Each name stands for a flat space through zero: a line, a plane or more. A row that begins with a name and a colon came from that space; any other row is followed by the name of the space it lies nearest, among the names in its block.
j229j508: [ 23  48 -11  13 -12  19 -53  -4  30 -17 -37  14  -2  13  17 -14 -27 -23
 -71 -23  73  20  27 -23 -16   5 -16   6 -19 -65]
j821j944: [-16  14 -10 -12  -7  13 -23 -20 -16  -8 -20  -4   1  25  26  11 -16  -4
 -25  -8   5  -7  -6  -9 -24  -4  -3   9 -26 -33]
j472j963: [-37  -8 -12 -35 -34  13  43  -5 -23 -31  -1  53 -11  53  67  12  31 -30
 -50  38   5 -20 -35  -8 -83 -30 -17  67  -8 -24]
j186j719: [ 24 -22  20  26 -13  -8 -24  11  49   0  -7 -12 -13 -46 -21 -29 -20 -31
 -13   3  52  19  18  19  54  34 -19 -32  24  -9]
j821j944: [-11 -47  19   8  10  -4  -9  -7  -3  11  10 -36   0 -26 -15   7  -3   1
  38   9 -28  -7  -4  28  41  27  -1 -29  12  36]
j98j32: [  7   6 -22  -8   9   7   4  -3 -45 -34 -15  13  33  13  -7  -7 -12  -9
   4 -18  10  -6   6  11  -1  -5  -1  15   9 -36]
j98j32: [ 49  17 -17  47  32  -8 -46   1   4 -13 -17 -30  18 -24 -58 -11 -17 -18
  10 -47  43  34  54  30  64  12  -4 -36  27 -20]
j240j576: [-21   2  -7 -19   4   3  29  -8 -34  -3   7   2   8  34   8  31  14   9
  13   9 -36 -10  -1  -5 -26 -16  13  22  -2   9]
j821j944: [ 16  24   9   9  -1   5  -1  13  37  10   1   5  -4 -26 -11 -17  -1  20
   6 -16  28  11  12 -10  10  10  13 -14   2  34]
j186j719: [ -4  13  24   3 -13 -19  33  -4  32  33  23 -17 -41   8  -1  28  33  -4
 -20  42 -13  32  30 -20   3  -8  13  -2  -2  38]
j229j508: [  1   2 -14   4  -3  -3  10  -1  -7 -16   0  13  -5   9   9  -3  19 -17
 -13   0  16   5  -4  13 -15 -17  -7  15   7  -4]
j472j963: [  9  18   1   1  -4  -2   0  -5   2  -3  -6  -3  -3  -6  -3  -7  -5  -3
 -13  -2  20  15  15  -4  10   2   4  -5  -4  -7]
j240j576: [  4  53 -18  15  16  42 -79 -46 -28 -33 -49 -19  15  57  37  36 -11 -26
 -81 -23  41  29  59 -17 -30   9  -8  16 -37 -55]
j229j508: [ 20  36 -21  22   3 -27  16  21  38  23  16  12 -30  43 -23  34  34 -15
 -21  -1  -3  23  26 -19 -28 -51  -2  18  15 -16]
j821j944: [ 28  -2   6  16  10  -5   9  18  11  -5   6   3  14 -23 -35 -14  -1  -3
  15  -5  16  14  28   8  35  14   2 -11  30  10]
j821j944: [-11   3 -11  -1   1  12 -40 -33 -33 -19 -23 -13   1  29  32  14  -9 -26
 -46   4   5   4   5   1 -16  -1 -17  10 -26 -50]
j240j576: [ -7  -5  -1  -4  -3   2   1  -3  -5  -3   2   8  -4   5  17  -1   9  -4
 -11   9  -4  -4 -12  -1 -15  -5  -6  10  -6  -2]
j98j32: [  9  13 -13   8   7  -1   1   4  -2  -7  -2   6   4   1  -8  -4   7   1
   5 -17  12   5   4   7  -3 -11   2   2   6   3]
j186j719: [ -7  -5  18  -1 -17 -12  33   9  35  20  12 -11 -22   7 -18  27   9  -8
   7  20  -2  11  23  -3  12   4  10  -3  21  25]
j98j32: [ -6  23 -27   2   9 -17  10  -3 -11  14  12   3 -18  28   6  18  30   9
   2  -9 -27   0 -18  -4 -36 -50   5  14 -15   3]
j186j719: [  4 -12  -7   0  21  -2 -22 -15 -44  -8  -6 -21  24 -33 -11 -28 -21  17
  33 -22 -15 -10 -19  22  34  11   3 -26 -11  -3]
j229j508: [-15   0  -2 -15 -11  16 -19  -7  -3  -5 -16   4   5   0  23 -10 -24   8
  -5 -11   8 -20 -26  -5 -16   8  -3   2 -21 -18]
j98j32: [  9  13 -19  18  -8 -24  16   9  29   4   6   0 -28 -17 -18 -14  21 -11
  14 -24  34  13  -9  30   8 -30   2 -10  16  22]
j98j32: [ 20  -6  18  18   1 -10   5  16  38  15  11 -11  -7 -47 -32 -22  -1   9
  26  -6  19  14  12  11  45  20   8 -31  20  41]
j229j508: [ -1 -18 -21  -4  14  25 -24  -8 -51 -48 -21  19  41   0  18 -22 -12 -11
   1 -22  15 -21 -19  25 -10  10 -16  15   3 -29]
j821j944: [  7  38  -8   4 -11  -3   7  -9  12  -6 -16 -12 -10   2 -14   3  -6  -8
  -9 -21  45  24  32   6  13  -3  15  -7   3   1]
j821j944: [ 26  23   5  15   0 -16  32  18  31   9  11  -3  -8 -29 -42 -12  12   8
  24 -12  29  27  32   7  35   0  21 -18  27  43]
j821j944: [ -1  -8   9  -2 -18 -33  39  15  30  30  30   8 -38  -7  -3  -3  26  -4
  -3  34 -19   6 -18  -9  -4 -25  -3   2   4  13]
j98j32: [  9  18 -11  10  24  14 -46 -17 -24  -5 -14 -12  16  22   8  14  -7   3
 -23 -12 -12   6  18 -14  -9  -1  -5   1 -22 -30]
j186j719: [-30  -1  13 -31 -34   7  32   4  19   9   3  20 -18   5  32  -1  -2  12
  -5  19   1 -19 -32 -18 -34  -1   7  17 -14  16]
j240j576: [-45 -45  29 -17 -33  18 -42 -37   4   3 -16 -21 -29   5  71   7 -17 -30
 -55  47  -4 -15 -33  -2 -16  31 -30  -1 -40 -26]
j229j508: [  7  32   5  -3 -16   4  11   9  32   5  -7  11  -9   5  -3   1  -6   2
 -18  -3  32  13  21 -20  -7   1  10   4   0  -1]
j472j963: [ 15   9   8  16  19   3 -22  -2   5  11  -3 -27  11   2 -30  20 -13   7
  11 -11  -9  14  40  -7  30  18   9 -20   6   3]
j186j719: [ 15  -1  24  -2  -1 -15  12  -2  -2  11   0 -31   8 -33 -41  -9 -31   4
  20   8   1  19  36  -1  67  32  16 -35  11  -4]
j821j944: [ 22  46 -30  -3   2   3  72  38   3 -30   9  62  20  10 -22 -15  37  14
  24 -32  42   5  12   3 -35 -35  23  40  41  39]
j98j32: [  9  17 -10  -2  -1  18  17  11  -5 -31 -12  27  23  25  -5   9   3 -14
 -12 -10  32   5  30  -2 -17   2   2  28  25 -11]
j98j32: [ 36  38 -29  25  20  -6   4  14   1 -17  -5   9  14 -11 -38 -17  12   2
  18 -47  41  21  26  19  15 -19  11  -5  24  11]
j186j719: [-21  -3  36 -20 -19 -17  49  -6  16  39  22 -27 -27   0  -8  30   7  14
  13  44 -37  12  18 -20  18  10  26 -11  -3  42]
j229j508: [  4  -8 -14   7  24   9 -40  -8 -29  -7  -5   0  18   4  12  -6  -4   6
  -2 -13 -22 -13 -19   1 -11  -5 -13   1 -17 -22]
j821j944: [ -5  11   9  -7 -15 -23  17   2  25  35  13 -11 -30  -6  -5   3   0  11
   1  14 -16   6  -9 -17   4 -14   9 -12 -14   4]
j472j963: [ 10  22  -7   5  -8  30 -37  -2  11 -28 -21  43   2  29  52  -8   8 -27
 -85  11  44   7   7 -28 -55  -2 -29  38 -19 -47]
j186j719: [ 10  -4 -23   1  -8  -1  -6   9 -10 -32 -21  18  17   9 -12 -14 -25 -32
  -7 -23  38  -8  -2  20   4  -5 -17  11  21 -62]
j472j963: [ -6  -5  11  -3   3  13  -6  -5  -4  -1   0  -1   6  19  12  20   3  -2
 -16  17 -14   0  15 -15 -11  12  -2  10  -3  -1]
j186j719: [ 17  35 -14   7  10  12   1  13  10  -9  -5  19  14 -10 -10 -18   4  24
  15 -37  29   2   5  -2 -10  -6  15   2   4  26]
j472j963: [-24   3   0 -12 -23 -21  53  11  31  27  21   4 -38  31  -2  37  28  -2
  10  19 -21  -3  -9  -6 -30 -33  11  17  10  26]
j98j32: [-21 -37  19 -15 -17   8  19   7   8  -3   6  10  -1   3  14   8   0  -9
   4  27 -11 -18 -14   2  -8  18  -7  11  12  11]
j240j576: [  6  24 -14  19  -3  -7 -43  -6  34  14 -23 -31 -16  12 -23  18 -28 -11
  -5 -39  27  10  18   5  15  -6  -1 -23  -5 -33]
j240j576: [ 23  70 -49  13  20  17 -52 -12 -22 -26 -35  17  18  38  13  -3  -8  -1
 -43 -56  39  10  14 -15 -42 -34  -5  20 -29 -62]
j229j508: [-17 -63  14  10  23  35 -83 -31 -39 -21 -18 -25  26  21  39  25 -18 -30
 -33  23 -35 -20  -1   9   0  43 -40   1 -15 -43]
j240j576: [  1  -6   0   2  -9 -21  19   6  17  12   8 -14 -15 -52 -22 -35  -4  15
  46 -21  18  -2 -27  31  37  -1  13 -32   7  42]
j472j963: [ -3 -11  -4 -12   2 -39  85  28  -7  24  45  14 -10  -6 -35   4  38  23
  62  16 -53  -8 -21   7   1 -38  22   7  29  50]
j186j719: [ -3   4 -20  14  11  -8  10   1  -1   0   9  -1 -11  27  -6  28  34  -9
   8  -9 -10   5   5  15 -20 -31   0  13  13  18]
j186j719: [-24 -47  25 -11  -4  -1  12   3   7  19   9 -31   5 -28 -23   8 -22  20
  66   1 -31 -25 -16  22  40  34  14 -30  16  45]
j821j944: [-26 -50  -5 -22  -9 -45  86  17 -26  16  40   0 -12  14 -31  26  25  -6
  64  31 -70 -23 -33  27   6 -35   8  12  37  16]
j472j963: [-17 -30  24  -6  -8  -1 -31 -11  13  28   3 -25 -15 -31  18 -14 -23  14
   5  16 -25 -16 -35  -6  17  23  -8 -29 -29   5]
j240j576: [-21 -16  18 -12 -16  -2  15 -12   4   9   1 -24 -12 -26   2  -5  -8   9
  24   6   2  -4 -11  16  24  20  13 -21  -4  38]
j240j576: [ -5 -29   8 -16   0  -7  -4  -2 -26   3   1 -10  16 -33  -7 -29 -34  15
  30   1 -25 -22 -33   6  31  18  -1 -21  -9 -18]
j240j576: [ 24  22   6  -4  -1  10  -9   9   6  -8 -13  11  22 -54 -12 -57 -34  28
  13 -28  41   2  -3  -6  31  26  12 -24  -7   4]
j98j32: [  2  20  -3 -13  -4  22  42  20  -1 -24  -1  42  23  42   1  25  15  -4
 -12   6  13   0  32 -21 -40  -3  10  45  27   4]
j229j508: [-13 -19  14  -1 -20  -8  15  -4  17   3   1 -13 -20   4   0  16   3 -25
  -8  22   8   7  10  12  12   9  -4  -2  13   3]
j472j963: [ 23  21 -19   6  13 -19  37  12 -20 -10   7   5  14  -9 -42 -11  10   5
  32 -21   8  14  19  16  23 -20  17  -2  26   8]
j472j963: [ -2  -9   2  -6   6  48 -41 -19 -39 -51 -28  26  37  17  53 -10  -8 -21
 -57  11  25  -7   8  -7 -30  31 -24  30 -15 -36]
j240j576: [ 16  21  -9  29   5   5 -59 -18  20  -4 -27 -30  -9  -3  -7   2 -17 -22
 -28 -29  46  25  31  13  23  10  -9 -23  -8 -24]
j472j963: [ -6 -30  25   0  23  13 -22  -4 -14  17  11 -20  19  10  -2  30  -7  16
  11  25 -62 -10  14 -21  10  29  -1  -7  -5   7]
j229j508: [  1   3 -19   5 -10   2 -20 -12  -9 -27 -19  10  -6   2  23 -18  -1 -30
 -33 -10  41   3 -13  19 -12 -11 -20  10  -6 -35]
j229j508: [ -2  26  10  -9  -6  20   0   2  16   3  -4  15   1   9  20   3   1  17
 -21   4  10   2  10 -31 -26   8   9  12 -15  14]
[ -3  10  -9 -15  -5  18   6   8  -7 -19 -15  21  23   7   2  -8 -19   9
   8 -21  19 -17  -6  -3 -15   6   6  13   4 -12]
j229j508
[ -3  29  -5  -8 -20 -26  53  25  44  33  18  10 -31  19 -25  22  13  12
  19  -2  -5   4   2 -17 -17 -36  21   8  13  18]
j229j508
[ 34  21 -30  17  12 -12  32  26  -6 -28   0  27  20  17 -45   2  15 -22
  10 -25  32  17  37  17   6 -25   2  19  49 -19]
j229j508
[ 25  19 -11  25  15 -17 -44 -12   1  13  -1 -17 -16 -23   0 -25   2  -2
 -24 -10   7  22  -3  -1  17 -15 -12 -24 -26 -21]
j229j508
[ 30  15   3  15  35   8 -41  -8 -25   1  -9 -23  33 -10 -27  -2 -25  16
   3 -15 -15  15  38 -15  37  23   6 -23  -8 -22]
j98j32
[ 20  27 -36  -9   7  -6  71  28 -33 -41   2  47  36  11 -37 -14  17   2
  37 -33  28  -1  13  20 -10 -31  20  33  47   4]
j98j32
[  2   9   9 -17  -7   8  20  -5 -25 -14   5  31   5  14  35  -8  15  -7
 -49  42  -5   9   5 -31 -29  -2  -7  31 -15 -21]
j472j963
[ -3   9 -46   4 -10  13 -33  -2 -13 -41 -20  57  -7  41  64 -19  22 -40
 -72  -9  39 -16 -48   3 -84 -47 -45  53 -20 -71]
j186j719
[ 15 -18   9   3   6 -30  24  11  -3  16  11 -31   9 -44 -64 -15 -27  12
  65 -13 -14   3   9  24  75  15  17 -43  28  11]
j229j508
[  8  -5 -16   2  13   6  37  25 -12 -22  18  46  18  19   1   2  41   0
  10   3  -8  -9  -6   4 -38 -23  -3  38  29  23]
j472j963
[ -4   4   3   6 -15  -6 -46 -16  25  15 -21 -34 -21 -28   2 -19 -38  -2
  -6 -22  28   1 -15   9  29  14  -6 -38 -25 -22]
j472j963
[-29 -16  12 -18 -19  15  -3 -16  -3  -4  -7   0 -10  15  39  12  -2 -10
 -23  24  -3 -12 -14  -5 -23  11  -7  13 -16  -4]
j472j963
[  5  13  -8   8  -9  20 -25   3  20 -20 -15  31  -4  11  35 -13   8 -18
 -49  -4  42   1  -5  -8 -38  -4 -20  22  -8 -19]
j472j963
[ 19  17   9  15   9  18 -36  -4  15  -6 -20 -16  16 -23 -16 -12 -26   8
  -1 -26  36  14  33  -1  32  34   7 -25   0   5]
j821j944
[  7  12   5  10  -7  -8   6  14  42  19  11   6 -23 -10  -4  -4  15   6
  -3   1  11   9  -1  -8  -5  -9   2  -5   2  25]
j472j963
[ -5 -23   0   2  -1   0 -23  -6  -8  -3  -1   3  -5   6  22  -3  -1 -17
 -25  18 -12  -8 -19  -1 -11  -1 -23   6 -11 -32]
j240j576
[ 10  25 -17  13  -6  -4 -29  -4  19  -2 -20  -8 -11   3  -7  -5 -18 -14
 -18 -29  38  10   7   5   4  -9  -6 -10  -6 -34]
j472j963
[  9 -18 -18   5  23 -13  15   9 -36 -11   9  -2  25  12 -35  12   4  -4
  37 -10 -31  -8   6  20  15 -13   1   4  28 -12]
j98j32
[-24 -27   9 -17 -12  19  -9  -8  -8 -11  -5  11   3  -3  39  -9  -5  -1
  -8  13  -3 -24 -34   3 -21  15 -11  10 -14   2]
j98j32
[-15 -26  40 -11  -9   4 -40 -26   3  26  -5 -41 -10 -47  21 -22 -37  17
  -5  25 -18  -4 -18 -11  41  47  -2 -43 -41   4]
j472j963
[ 12  26 -25  -7   8  34 -22   3 -30 -46 -29  41  42  33  19  -7 -16  -8
 -33 -25  32 -11   9 -14 -40  -1 -10  37  -2 -55]
j821j944
[ 17  22   9  11   9  13 -38 -10   8   0 -21 -27  15 -18 -20  -6 -34  10
   0 -26  27  16  36  -4  38  31  10 -30  -7  -6]
j821j944
[-17   1   7 -21 -36 -22  24   8  31  28   4   2 -32  11   2   8 -19  -5
  -9  19  -7  -9 -22 -20 -10 -15  -1   1  -9 -33]
j821j944
[-13   1  -4 -19  -9   3  59   5 -23 -20  11  30   5  28  14  15  34  -8
  -3  23  -5  -1   4   1 -34 -17   8  39  17  19]
j472j963
[ 44  16  -3  19  17 -16  22  42  27   8  15  17  19 -26 -63 -20  -3  18
  38 -24  10  11  26  -5  34  -2  12 -13  39  11]
j240j576

Each name stands for a flat space through zero: a line, a plane or more. A row that begins with a name and a colon came from that space; any other row is followed by the name of the space it lies nearest, among the names in its block.
j249-j220: [-22  19  33  21  -6  37   8 -13  18 -31 -30 -67  25 -33  37  18  -4  -1
 -16 -17   5  23   6 -28   4   4   9  -2   0  27]
j227-j102: [ 10  -3  28 -44   2   4  10  -3  -6  -1  -6  -6  20  -3  11   0   9   4
 -26  -2  12 -27  18  15   2  17   3   6 -13  -7]
j227-j102: [ 47  -2  17 -11  -4  -8  15   4  -4 -40 -33 -18  10   3  34  14   6 -14
 -11 -31   7 -27   5  29  -6  13   8  50  21  -8]
j400-j531: [-53   5  20  10 -33  13  -9  15  29  15  13  -9   8 -23  -4   5   6 -17
 -10  -6 -13  14 -21  -6  -3  14  -9 -31 -41 -18]
j249-j220: [ -1  32 -33  23 -78 -34  12 -18 -22   7 -13  15  13  15 -52 -16  -3 -25
 -31 -28  35  51 -32  35  -4  49   3 -18  -9 -45]
j400-j531: [ -1  -9 -30 -11  35  11 -17 -26 -12  35  34  17 -13  23  -1 -19   0  13
  -9  -2  22  11   1  11  11   0  13   8  -4   4]
j557-j134: [ -7  30  -9   3 -39 -17 -11 -13   4 -40 -45 -17   4 -15  -3 -15 -19  -6
  -5  -3 -31  40 -15  -2  -8   1 -16   3  -9 -11]
j227-j102: [-14 -21  18 -11  11 -38   3   7  13   5   8  -5  -2  13 -24   8  -9   6
  16   9 -37   2  22  -6 -16 -25  -4 -17  11 -15]
j557-j134: [-39  34  21  54 -48   1   2   5  48 -41 -39 -51   4 -39  10  37 -13 -34
  20 -28 -40  75 -25 -23   2  -1 -17 -25 -22  -5]
j249-j220: [  4  11  14   4   1 -14 -10   6  22 -26 -16 -39  -5   4  39   0  -7 -11
  28  -9  -9  22   1   2  -5  -6  20  19  -5   3]
j249-j220: [  2 -24 -17   7  17  37  16  -4 -10  22  20  44  -7  -9 -43  27  10  16
 -12  -5 -13 -15  -7  -8  19 -16 -47  -9   6  10]
j400-j531: [  6  -8  10   0  -5   4  13  -2   6  -3  10   1  -6   7  -7  19   6   8
  29  -8  -6   5   2   7   9 -14  -5   1 -15  10]
j557-j134: [ 24 -31  -8  11  -3 -16  28  12 -21  27  35  48 -11  26 -44  20  16   6
  19   1  16 -39   6  18  -1  -7  -1  -6  19  -3]
j249-j220: [  4  -9  50  20   5 -24  13  15  13 -15  -7 -30  17 -17  51  31   5 -36
 -15 -12  18 -47  29   3 -22  24  52   3  30  -6]
j557-j134: [  8 -24  -2 -40   1  37   0 -11  -2  10  32  53 -18   0 -10  13  20  24
  17  -6 -21 -29  -9  30  24 -16 -35  18 -56  12]
j249-j220: [-11  30  -2   3 -26 -15  -6 -18   8 -28 -35 -44  10   1   1 -15 -18  -1
   1  -9 -10  61  -6  -6  -4   1   2  -2  -6  -6]
j557-j134: [-18  24  18  19 -17 -41  -1  23  25   8 -12 -37  12   0  10   2  -7 -41
  -2  -6  16  39   0  -5 -12  29  27 -31   4 -34]
j249-j220: [-21  14 -21  32  11  14 -15   0   9   5   1 -10 -13  -8   0  -7 -11   4
  19  15  -6  36 -12 -34   6 -16  -4 -17   4  19]
j557-j134: [ -1 -13  -6 -39  38  43   4   8  -7  44  31  24  -2   8 -25  -6  14  32
   1  21  11  -8   3 -14  28 -14 -35 -17 -22  15]
j400-j531: [ -9 -14  57 -25   5  -1  23  24  21   5   0 -60  30  13   4  12  10   4
  -2 -15   8  -2  22  -4  -7   0   5  -7   2 -11]
j227-j102: [ 36  -7  10 -25  27  25   9  -6 -14 -28 -16  -7   1  -2  26   3   4  28
  13  10  -1 -35  19  -5   9 -21  -4  33  10  37]
j557-j134: [-26 -12  31  32   9 -16  -2   7  31  -9  11 -19  -9 -17  26  33  -5 -17
  27  -1 -26  -4  15 -15 -12 -16  24 -15   4   8]
j249-j220: [-24   9  -5 -14  22  39 -16  -9  19  -2  -3  -6 -10 -20  -1   1  -8  22
  18  14 -39  39  -7 -31  23 -32 -41 -13 -33  24]
j227-j102: [-13  11  16 -11 -26  18   2  -5  -3  -8  -9 -46  24   7  12 -24   5  12
 -16 -10  26   9  -5   3  -5  15  15  10 -14   5]
j227-j102: [  9  -3  -8  27  -7  -9  -3  -4  -2 -30 -20   3  -4 -12  11   8  -8 -13
 -10 -13 -19 -13  -6   2 -14  -2   1  22  29  -2]
j400-j531: [ 15  -8  30 -10   8 -12   2  19   6  -4   3 -14   7   2  42   5  11 -19
  -4  -6  21 -41  14  16 -11  18  34  18   6  -7]
j249-j220: [-43   5  -2  64 -26  -7 -11 -11  17 -29 -30 -37  14 -32   4   9 -21 -30
 -50 -33 -30  24 -17 -19 -30  10   3   0  42 -20]
j227-j102: [ -3  14 -38   2  11  21 -17  -7 -13   1 -10 -22  -2  18 -14 -44 -12  31
   4  15   5  39 -17 -26   4 -19 -15   9  14  18]
j557-j134: [ 24  -1 -19  15 -20 -34  -3  12 -26   7   3  10   5  26   7 -28   5 -23
 -27 -11  49 -32  -9  31 -24  38  42  25  36 -28]
j227-j102: [ -5 -17  13  32   1  14  12   0  10 -13   2 -19   2  -6   6  27   3  -2
   3 -24  -8  -7   0  -5  -5 -12   2  11  19  11]
j400-j531: [  2 -26   8   4  49  -4 -12 -33  -8   1  20 -31   4  17  50  -7  -5   3
 -29 -20  25 -31  33  12 -19   2  64  38  42  13]
j400-j531: [  0  -7  66 -40   8   0  34  19  33  12   3 -52  26  11   2  38  15  -5
  12 -25   7  22  26   8  15   4  -6 -19 -28 -16]
j557-j134: [-20  -9  -4   6   3   0 -20  -8   6   1  16   9 -10  -5  15  -8  -3  -1
   0   2 -14 -11  -3   4  -9  -5  13   7  -9   2]
j400-j531: [-29  17  13  13 -15   0  -3  10  31  -2 -11 -32   5 -12  -3  11  -6 -15
   8 -11 -18  51 -13 -15   4   0 -15 -23 -19 -13]
j227-j102: [ 24 -18  23   0  -5 -25   3  23   8 -20  -1  -5  -4  11  32  11   9 -19
  14 -17  -3 -43   5  28 -19   4  24  36  13 -13]
j249-j220: [-21 -17  15   2 -10 -25   7 -13  14   5  10 -25   9  18 -21  11  -5  -3
 -10 -32 -16  26   7  15 -14  -3   5  -3   6 -26]
j400-j531: [ 12 -21  29 -68   3  16  12  15 -12  33  36  38   8  10  -3  -4  30  18
  -2  18  25 -65  16  29  12  13  -2  -3 -47  -1]
j557-j134: [-13  -7  22  18 -29 -25   6   0  -6 -23 -11 -16  14  -7   2  -2  -5  -1
  -7   6  -6 -31  13  -4 -31   1  27  -2  23   1]
j400-j531: [ 21  31   1   3   6 -19 -20  14   9 -24 -29   0  -9 -22  61  -4  -6 -38
   6  14   9  -8  -1   2  -1  24  27  11  -2  -3]
j249-j220: [-11   7 -21  65 -20 -14  26 -15 -24  18   3 -20  16  15 -45   2  -8  -2
 -19  -8  47  31   1 -20 -10  13  27 -32  55   2]
j557-j134: [  0  -5 -23  18 -17  54  14   3 -18  16  12  16   5   0 -32  -1  17  18
 -16 -13  24  -5 -30  -4  17   4 -32   4  -3  14]
j400-j531: [ -1  -2   0 -24   1  -9 -16   7   0 -12 -13  -2   3   1   8 -24  -6   3
 -14   6 -21 -14  -2   4 -14  -2  -8  18   2 -14]
j557-j134: [ 16  10 -18  10 -34 -37   1   7 -22 -28 -32   7   4   7 -21 -25 -12  -1
  -4  13  -9  -9  -7   1 -24   2  -1   9  32 -13]
j400-j531: [-43   5  34   9   4  -2 -18 -25  33 -55 -36 -89  12 -17  35  -3 -29  16
   7  -8 -59  43  18 -34 -23 -38  10  11  10  20]
j400-j531: [-20 -17   6 -17  11  28   8 -13 -16  33  32  -1  13  11 -24 -13   9  35
 -14  13  23 -16  13 -11   4  -6   3 -18  -6  18]
j249-j220: [ 19  -8  -4 -34 -11  26  18 -13 -17  -1  -3  21   8   5 -30   4  11  23
 -17 -15  -3  -8  -6  20  17  -1 -39  14 -18  -1]
j227-j102: [-54 -27  27 -28  15   6  10   6  10  73  53  -8  24  17 -48  -2  11  13
 -33   2  16   5  17  -8   0   8  -5 -55 -17 -26]
j227-j102: [-19   5   4   2  22  56   3 -13  18   6   1  -8   2 -29   4  27   3   7
  -9 -12 -13  28  -7 -23  30 -10 -35 -14 -24  21]
j227-j102: [  5  19   8   7 -58 -65   0  12   1   1   2  29  -3   2   5   1   4 -48
   8   0  22  -8  -5  41 -16  46  41 -18 -25 -41]
j227-j102: [-26  -3  42  -8 -18  -6  17 -14  13  -8  -1 -22  17 -15  -8  25  -1   5
   1  -2 -16   6  22  -5  -3  -5   4 -28 -20   3]
j557-j134: [ 16 -17 -21  24  17  82  14   3 -15   7  15  15  -6  -7  -5  16  21  26
  -2 -16  19 -24 -25 -11  27 -14 -34  26   7  41]
j249-j220: [ 12  -6   4  25  21  34  33 -13 -12  -9 -12 -20  12  -9 -18  31   0  23
  -3  -6   8   6  15 -32  15 -21 -17  -7  37  36]
[ -5  -2 -35  51  18   9  -7   2  11  15  15  43 -30 -18 -13  32  -4 -22
  12  -5 -19  19 -21 -14  15 -10 -22 -15  10   2]
j227-j102
[-39  20  -5  46 -22  51 -18  -5  37 -32 -28 -16  -4 -57  23  28  -6 -26
 -21 -35 -46  40 -44 -19  12   1 -43   5 -24   2]
j249-j220
[-42  12  -3  33 -21  -4 -12  -2  39  -1   4   0 -19 -20 -15  26 -10 -18
  30 -11 -47  63 -23 -12   8 -16 -25 -31 -35  -9]
j557-j134
[ 17 -11 -14  -5   8 -29   6   1 -27  12  11  11  -4  32 -27 -24  -4  23
  17  27  15 -16  17  -3 -13 -14  17  -4  30   6]
j227-j102
[-12 -22   9  31   0  -5   8   0   2  21  25  -1   9   3   5  19  10 -27
 -38 -35  26 -24   1  18 -14  27  29   4  26 -22]
j400-j531
[-14 -36  -7   3  42  27  19 -34 -27  47  45 -25  17  40 -38  -9   4  47
 -26 -10  42   2  27 -13   1 -16  19  -7  39  23]
j400-j531
[ 37 -31   0  22  55  14  36 -29 -36   4  12  -8   7  16  -5  28   1  30
  -8  -3  37 -36  45 -16   4 -20  28  12  74  45]
j557-j134
[-48 -29  53 -36  41  -3 -21  16  45  43  60 -17  -7   5  38   9  11  -3
  27  11 -11 -16  27   2  -2 -11  33 -23 -51  -4]
j249-j220
[-36   4  30 -21   5  15   6  -8  17  15   0 -36  25 -11  -8   5  -2   6
 -26  -4  -3  28  13 -17   6   5 -10 -32 -19  -6]
j400-j531
[ 15  -1  -5 -24   8  15   0 -19  -4 -14  -6  14  -7  -3   2   5   0  16
   7  -3 -18   2   2  10  14 -13 -20  17 -18  12]
j557-j134
[ 10   4  14 -53  -2 -10  -7   2  20  -1   5   6 -12  14   8   1   5   2
  33  -5 -22  22   0  29  15  -7 -15   9 -57 -14]
j249-j220
[  6  -2   3 -17  22   3  27 -17  -9  48  26  -2  13  23 -34  16   8   6
 -14 -12  45  32  19   7  25  16   2 -33  -5  -8]
j557-j134
[ 16  18 -34  -9  -3  44  -6   3 -16   4  -5  46 -13 -18  -9 -10   8  12
   5  21   4  -4 -27  -8  29   0 -41   0 -29  20]
j249-j220
[ -9   2  27 -18 -10 -25   0 -51 -18 -46 -32 -38  26 -11  21 -14 -22  20
 -32   5 -13 -17  42   0 -29  -2  40  11  21  15]
j557-j134
[-30 -11  42  46   0  -2   1 -11  10 -26  -7 -57  23 -25  53  16  -6 -17
 -31 -16  10 -35  25 -17 -34  11  62   7  42  16]
j400-j531
[-17   8   8 -12 -18  -6 -20   2  20 -22 -14   3  -6 -20  17  -4  -6 -11
   3   0 -40   4 -11   6  -6  -2 -13   6 -30 -12]
j400-j531
[  8  19 -11 -22   0 -13 -17  23  16 -14 -26 -16  -9  11  -1 -25 -10   2
  27  11 -29  40 -16  -7   2 -15 -29   9 -12 -13]
j400-j531
[-20  22 -28  17 -22 -15 -25   1   2  -2  -5  -2 -11   4  -7 -33 -14  -1
  15  17  -9  36 -22 -11  -9  -3   3 -10  -9  -4]
j227-j102
